Here is a tiny trained network, its code and every weight. The questions are about switching its units off for an input and a target symbol, where a switched-off unit gives its printed mean instead of its output.

import numpy as np


def w(rows, s, z=0):
    codes = np.array(rows[::2]) - 128.0
    scale = np.full(codes.shape[1], s)
    scale[-1] = z or s
    return codes * scale


def f(y):
    return np.maximum(y, 0)


def softmax(a):
    e = np.exp(a - a.max(-1, keepdims=True))
    return e / e.sum(-1, keepdims=True)


def log_softmax(a):
    a = a - a.max(-1, keepdims=True)
    return a - np.log(np.exp(a).sum(-1, keepdims=True))


def net(x, mask):
    ids = ['αβγδηθμξπστφψω'.index(c) for c in x.split()]
    T = len(ids)
    res = E[ids] + P[:T]
    r = res
    for j in range(2):
        rows = slice(4 * j, 4 * j + 4)
        q, k, v = (r @ M[0][rows].T for M in (Q, K, V))
        z = softmax(np.where(np.tri(T) > 0, q @ k.T / 4**0.5, -1e9)) @ v
        o = O[0][rows]
        res = res + np.where(mask[j], z, o[:, -1]) @ o[:, :-1]
    y = f(res @ A[0][:, :-1].T + A[0][:, -1])
    res = res + np.where(mask[2:18], y, B[0][:, -1]) @ B[0][:, :-1]
    return log_softmax(res[-1] @ U[:, :-1].T + U[:, -1])


Q, K, V, O, A, B = {}, {}, {}, {}, {}, {}
E = w([
[134,130,38,213,157,174,130,120],'α',
[210,180,29,195,146,88,169,196],'β',
[179,123,186,111,27,98,207,254],'γ',
[89,96,229,75,46,173,134,110],'δ',
[167,196,180,208,161,145,83,10],'η',
[19,170,33,15,192,168,123,131],'θ',
[215,120,179,218,84,146,185,143],'μ',
[199,187,11,11,130,64,125,221],'ξ',
[216,220,208,47,136,100,116,142],'π',
[77,216,155,59,110,72,85,25],'σ',
[23,92,115,134,119,222,138,113],'τ',
[66,153,10,102,210,195,25,26],'φ',
[79,95,67,19,97,182,179,247],'ψ',
[77,71,43,196,61,145,175,213],'ω',
],0.0097)
P = w([
[172,188,127,124,36,200,119,95],'0',
[70,196,79,163,103,145,80,196],'1',
[178,53,181,84,198,65,153,126],'2',
[11,203,80,150,117,160,82,200],'3',
[165,23,194,90,245,2,140,171],'4',
[4,203,21,191,162,156,56,177],'5',
],0.0076)
Q[0] = w([
[103,121,118,231,145,176,131,81],'head 0',
[68,125,153,129,26,161,105,149],'head 0',
[99,185,179,77,150,132,91,94],'head 0',
[88,189,57,141,157,130,118,155],'head 0',
[194,50,157,82,202,88,151,90],'head 1',
[165,48,123,100,175,109,142,79],'head 1',
[76,249,90,152,46,183,61,149],'head 1',
[160,70,151,95,184,92,160,106],'head 1',
],0.011)
K[0] = w([
[105,130,129,248,150,200,96,88],'head 0',
[59,140,185,121,28,148,132,157],'head 0',
[89,196,175,62,150,119,104,71],'head 0',
[83,182,80,146,176,113,108,180],'head 0',
[111,81,161,133,197,52,115,133],'head 1',
[99,91,168,154,233,95,88,170],'head 1',
[179,212,104,110,27,214,130,86],'head 1',
[93,54,177,116,196,42,94,177],'head 1',
],0.012)
V[0] = w([
[142,111,68,159,125,163,125,74],'head 0',
[154,149,81,114,171,74,125,125],'head 0',
[82,123,135,215,130,104,121,128],'head 0',
[133,81,114,104,87,153,131,117],'head 0',
[75,78,40,40,67,128,201,255],'head 1',
[120,51,253,182,53,175,189,145],'head 1',
[44,91,155,20,157,180,55,84],'head 1',
[202,153,201,57,114,55,143,161],'head 1',
],0.0095)
O[0] = w([
[111,135,196,96,110,80,181,193,205],'head 0',
[86,115,192,153,86,166,115,115,153],'head 0',
[152,145,127,34,117,137,141,122,182],'head 0',
[118,177,148,163,190,92,139,140,89],'head 0',
[167,82,83,53,57,208,135,78,52],'head 1',
[33,85,205,223,91,206,100,121,86],'head 1',
[139,153,238,22,125,159,73,227,140],'head 1',
[105,254,91,188,34,167,205,154,3],'head 1',
],0.0092,0.0031)
A[0] = w([
[130,78,102,160,135,159,108,195,221],'neuron 0',
[108,132,109,196,196,157,60,141,196],'neuron 1',
[151,111,146,142,255,57,92,135,11],'neuron 2',
[181,177,85,56,176,83,133,171,173],'neuron 3',
[133,55,104,174,105,143,193,62,57],'neuron 4',
[107,160,220,137,221,74,130,215,88],'neuron 5',
[152,74,137,117,218,61,102,87,159],'neuron 6',
[88,138,212,139,116,171,118,141,1],'neuron 7',
[134,23,194,106,164,94,76,152,71],'neuron 8',
[10,162,81,89,154,133,138,131,126],'neuron 9',
[193,105,125,188,138,156,66,115,228],'neuron 10',
[166,147,113,124,165,139,139,152,107],'neuron 11',
[73,127,191,234,175,111,119,143,52],'neuron 12',
[75,188,83,227,143,66,171,103,72],'neuron 13',
[126,197,174,121,61,224,126,101,49],'neuron 14',
[89,161,91,116,86,96,29,98,131],'neuron 15',
],0.0072,0.005)
B[0] = w([
[94,155,190,102,140,122,125,44,203],'neuron 0',
[161,100,188,129,107,86,187,96,222],'neuron 1',
[134,87,28,128,61,137,112,226,230],'neuron 2',
[134,154,167,125,92,82,188,73,226],'neuron 3',
[71,163,124,93,153,97,57,61,163],'neuron 4',
[82,151,32,134,71,121,2,46,255],'neuron 5',
[104,101,102,196,125,116,210,223,242],'neuron 6',
[139,159,108,65,98,87,152,190,157],'neuron 7',
[77,182,98,159,183,209,154,146,213],'neuron 8',
[225,124,167,182,89,96,142,121,180],'neuron 9',
[38,75,149,93,141,97,170,112,178],'neuron 10',
[102,143,145,139,95,125,131,126,149],'neuron 11',
[212,69,174,100,17,149,148,133,197],'neuron 12',
[204,122,155,85,250,201,40,147,228],'neuron 13',
[116,88,62,162,132,120,148,246,173],'neuron 14',
[143,115,131,142,150,159,204,142,159],'neuron 15',
],0.0066,0.0098)
U = w([
[131,31,131,182,157,86,228,169,246],'α',
[193,134,65,120,211,185,96,74,91],'β',
[70,162,77,230,74,212,127,103,47],'γ',
[97,134,213,166,13,138,183,167,87],'δ',
[205,86,137,148,76,136,41,143,107],'η',
[217,126,204,38,142,125,148,138,175],'θ',
[195,96,220,176,107,190,172,64,171],'μ',
[162,163,114,154,41,142,195,87,110],'ξ',
[197,202,146,176,175,221,155,212,108],'π',
[65,233,184,174,78,79,131,69,208],'σ',
[58,127,196,95,211,199,57,166,218],'τ',
[95,161,64,114,121,132,101,189,10],'φ',
[208,31,75,85,94,253,128,174,2],'ψ',
[72,62,132,106,54,104,108,12,81],'ω',
],0.005,0.0036)

Each question gives the input, a string of symbols that net reads in full, and the target symbol t.
The units are the heads (4 rows each of Q, K, V and O) and the neurons (one row each of A and B). Each row of codes is followed by its name. A weight is (code - 128) times the scale printed after its matrix; where a second scale follows, it is the last column's (O, A, B and U).
mask holds one flag per unit, heads first, then neurons. A switched-off unit (its flag False) gives its mean, the last column of its rows in O or B, instead of its output. The means were averaged over made-up inputs and are rounded, as every weight is.
A unit's drop is (log p(t) with every unit on - log p(t) with that unit switched off) / (log p(t) with every unit on - log p(t) with every unit switched off).
The circuit of an input: a set's keep is (log p(t) with only the set's units on - log p(t) with every unit switched off) / (log p(t) with every unit on - log p(t) with every unit switched off). Starting from the 12 units with the biggest drops (on a tie, the unit counted first), units are removed one at a time, each time the one whose removal leaves the highest keep (on an exact tie, the one counted first), for as long as the keep stays at least 0.8.
units of the circuit, in order: the units of the circuit, biggest drop first
top k neurons: the k neurons with the biggest drops, biggest first
which heads matter: for each layer, one digit per head in row order, 1 if its drop is at least 0.15 and else 0, layers parted by /
drop when u is switched off: that unit's drop, to one decimal
input ψ θ σ α τ τ, target ψ: units of the circuit, in order => [head 1]
input δ τ η τ, target δ: units of the circuit, in order => [head 1; neuron 12]
input θ τ θ θ α α, target θ: which heads matter => 01
input σ β η θ ω α, target σ: which heads matter => 11
input β α σ δ τ α, target β: units of the circuit, in order => [head 1; neuron 13]
input ξ ξ β α γ δ, target ξ: which heads matter => 01
input τ α β ω, target τ: units of the circuit, in order => [head 1; neuron 8]
input α μ ψ α β ψ, target α: units of the circuit, in order => [head 1; neuron 5; neuron 13]
input π ω θ π θ α, target π: top 2 neurons => [neuron 13; neuron 5]
input η α τ τ, target η: which heads matter => 01
input τ φ δ α τ η, target τ: which heads matter => 11
input π α ξ γ, target π: units of the circuit, in order => [head 1; neuron 13; head 0]
input δ α ψ, target ψ: which heads matter => 01
input β α ξ δ, target β: units of the circuit, in order => [head 1; neuron 13; head 0]
input θ π τ η, target θ: which heads matter => 01
input α τ θ, target θ: top 2 neurons => [neuron 3; neuron 5]
input η ψ σ α, target η: top 2 neurons => [neuron 5; neuron 12]
input ψ σ τ α, target ψ: top neuron => [neuron 14]
input η μ β θ, target η: top 3 neurons => [neuron 5; neuron 12; neuron 13]
input η τ μ, target μ: top neuron => [neuron 12]
input η ψ γ φ, target η: top 2 neurons => [neuron 5; neuron 12]
input δ θ ψ η ξ, target ξ: top 2 neurons => [neuron 3; neuron 13]
input η γ α η τ β, target η: drop when neuron 5 is switched off => 0.4
input ξ α η ξ μ η, target ξ: drop when head 0 is switched off => 0.2
input δ θ γ α θ η, target δ: drop when neuron 12 is switched off => 0.1
